Below is a small trained network, with its code and all its weights. Each question gives an input and a target symbol and asks what happens when units are switched off, that is, made to give their printed mean instead of their output.

import numpy as np


def w(rows, s, z=0):
    codes = np.array(rows[::2]) - 128.0
    scale = np.full(codes.shape[1], s)
    scale[-1] = z or s
    return codes * scale


def norm(h):
    return h / np.sqrt((h * h).mean(-1, keepdims=True) + 1e-5)


def f(y):
    return y / 2 * (1 + np.tanh(0.7978845608 * (y + 0.044715 * y**3)))


def softmax(a):
    e = np.exp(a - a.max(-1, keepdims=True))
    return e / e.sum(-1, keepdims=True)


def log_softmax(a):
    a = a - a.max(-1, keepdims=True)
    return a - np.log(np.exp(a).sum(-1, keepdims=True))


def net(x, mask):
    ids = ['αβγζθμξπσφψ'.index(c) for c in x.split()]
    T = len(ids)
    res = E[ids] + P[:T]
    r = norm(res)
    for j in range(2):
        rows = slice(2 * j, 2 * j + 2)
        q, k, v = (r @ M[0][rows].T for M in (Q, K, V))
        z = softmax(np.where(np.tri(T) > 0, q @ k.T / 2**0.5, -1e9)) @ v
        o = O[0][rows]
        res = res + np.where(mask[j], z, o[:, -1]) @ o[:, :-1]
    y = f(norm(res) @ A[0][:, :-1].T + A[0][:, -1])
    res = res + np.where(mask[2:6], y, B[0][:, -1]) @ B[0][:, :-1]
    return log_softmax(norm(res)[-1] @ U[:, :-1].T + U[:, -1])


Q, K, V, O, A, B = {}, {}, {}, {}, {}, {}
E = w([
[84,118,154,131,115,134],'α',
[156,76,167,106,80,150],'β',
[159,97,54,71,112,101],'γ',
[156,97,50,53,101,122],'ζ',
[184,215,182,116,21,199],'θ',
[43,163,69,123,165,254],'μ',
[121,175,173,109,113,57],'ξ',
[145,178,167,73,128,94],'π',
[89,91,174,157,144,140],'σ',
[159,91,173,102,190,144],'φ',
[130,179,72,131,87,81],'ψ',
],0.016)
P = w([
[95,105,116,136,135,64],'0',
[76,160,167,2,66,120],'1',
[58,157,139,37,86,83],'2',
[74,149,135,91,126,53],'3',
[113,143,152,208,97,132],'4',
[96,157,187,125,71,154],'5',
[93,123,128,174,151,52],'6',
[107,145,162,186,119,82],'7',
[116,157,174,152,80,154],'8',
[88,141,143,102,156,60],'9',
[104,109,115,219,180,38],'10',
[119,174,175,144,80,138],'11',
[138,121,199,142,148,116],'12',
[124,155,135,99,181,35],'13',
],0.0074)
Q[0] = w([
[63,121,64,51,209,145],'head 1',
[19,149,125,62,232,3],'head 1',
[170,215,95,178,89,219],'head 2',
[176,120,252,206,104,109],'head 2',
],0.0062)
K[0] = w([
[66,127,108,145,223,45],'head 1',
[121,124,37,215,246,57],'head 1',
[110,143,100,88,172,254],'head 2',
[164,128,230,118,100,156],'head 2',
],0.0072)
V[0] = w([
[171,198,92,60,52,170],'head 1',
[217,185,134,159,165,12],'head 1',
[79,142,231,152,71,69],'head 2',
[2,125,25,185,102,103],'head 2',
],0.0082)
O[0] = w([
[101,116,71,62,189,143,183],'head 1',
[101,176,203,45,83,218,2],'head 1',
[190,189,14,157,98,118,243],'head 2',
[253,156,220,101,153,176,239],'head 2',
],0.011,0.0028)
A[0] = w([
[156,199,231,92,88,140,251],'neuron 1',
[51,254,71,212,194,54,192],'neuron 2',
[75,180,126,184,213,212,208],'neuron 3',
[130,134,172,113,13,63,51],'neuron 4',
],0.0081,0.0026)
B[0] = w([
[123,54,70,171,172,180,215],'neuron 1',
[96,162,135,197,214,209,254],'neuron 2',
[218,238,220,82,158,254,197],'neuron 3',
[102,77,243,141,68,135,145],'neuron 4',
],0.0098,0.0067)
U = w([
[57,31,211,208,99,139,255],'α',
[93,111,163,109,225,94,145],'β',
[251,186,128,210,103,70,142],'γ',
[194,116,196,225,68,100,109],'ζ',
[87,70,149,124,166,181,112],'θ',
[109,157,113,126,206,87,68],'μ',
[135,76,12,199,177,36,218],'ξ',
[172,171,73,150,33,213,3],'π',
[104,186,86,121,133,90,114],'σ',
[84,202,109,88,121,143,83],'φ',
[217,202,253,88,159,255,91],'ψ',
],0.0072,0.0027)

Each question gives the input, a string of symbols that net reads in full, and the target symbol t.
The units are the heads (2 rows each of Q, K, V and O) and the neurons (one row each of A and B). Each row of codes is followed by its name. A weight is (code - 128) times the scale printed after its matrix; where a second scale follows, it is the last column's (O, A, B and U).
mask holds one flag per unit, heads first, then neurons. A switched-off unit (its flag False) gives its mean, the last column of its rows in O or B, instead of its output. The means were averaged over made-up inputs and are rounded, as every weight is.
A unit's drop is (log p(t) with every unit on - log p(t) with that unit switched off) / (log p(t) with every unit on - log p(t) with every unit switched off).
The circuit of an input: a set's keep is (log p(t) with only the set's units on - log p(t) with every unit switched off) / (log p(t) with every unit on - log p(t) with every unit switched off). Starting from all 6 units, units are removed one at a time, each time the one whose removal leaves the highest keep (on an exact tie, the one counted first), for as long as the keep stays at least 0.8.
circuit, biggest first: the units of the circuit, biggest drop first
top k neurons: the k neurons with the biggest drops, biggest first
heads that matter: for each layer, one digit per head in row order, 1 if its drop is at least 0.15 and else 0, layers parted by /
input θ φ μ α ζ ζ, target ξ: heads that matter	10
input φ φ α, target α: circuit, biggest first	[neuron 4; neuron 3]
input α α ψ ξ α φ μ α φ μ α φ σ ζ, target γ: circuit, biggest first	[head 1]
input π μ μ ψ θ φ φ φ μ φ, target α: heads that matter	11
input ψ σ γ α φ φ θ α α σ φ, target γ: circuit, biggest first	[head 2; head 1; neuron 3]
input α α σ, target γ: circuit, biggest first	[head 2; head 1]
input α μ φ θ μ α β α, target ξ: heads that matter	11
input φ σ α φ ξ π φ θ ξ ζ, target α: circuit, biggest first	[head 1; neuron 4; neuron 3]
input φ μ α φ, target α: circuit, biggest first	[head 1; neuron 4; head 2]
input ξ σ ψ α, target π: heads that matter	11
input σ π ζ, target ζ: heads that matter	10
input φ π ζ, target α: circuit, biggest first	[head 1; neuron 4; head 2]
input π μ θ σ σ μ θ π ζ α μ α β φ, target ξ: heads that matter	01
input φ σ φ π, target α: heads that matter	10
input α π γ, target γ: circuit, biggest first	[head 1; neuron 1]
input ζ α μ α α α α α, target γ: circuit, biggest first	[head 2]
input ψ φ μ ψ, target ψ: heads that matter	11
input γ σ ψ μ μ α σ ψ α, target γ: circuit, biggest first	[head 2; head 1]
input α ζ π, target γ: top 2 neurons	[neuron 3; neuron 4]
input ψ ψ γ ζ, target ψ: circuit, biggest first	[head 2]
input σ γ φ, target ζ: heads that matter	10
input α ζ μ ψ μ β φ π α α, target α: circuit, biggest first	[head 1; neuron 3]
input μ θ ζ θ φ μ φ φ φ μ β, target ξ: heads that matter	00
input β μ μ φ μ γ, target ξ: heads that matter	10
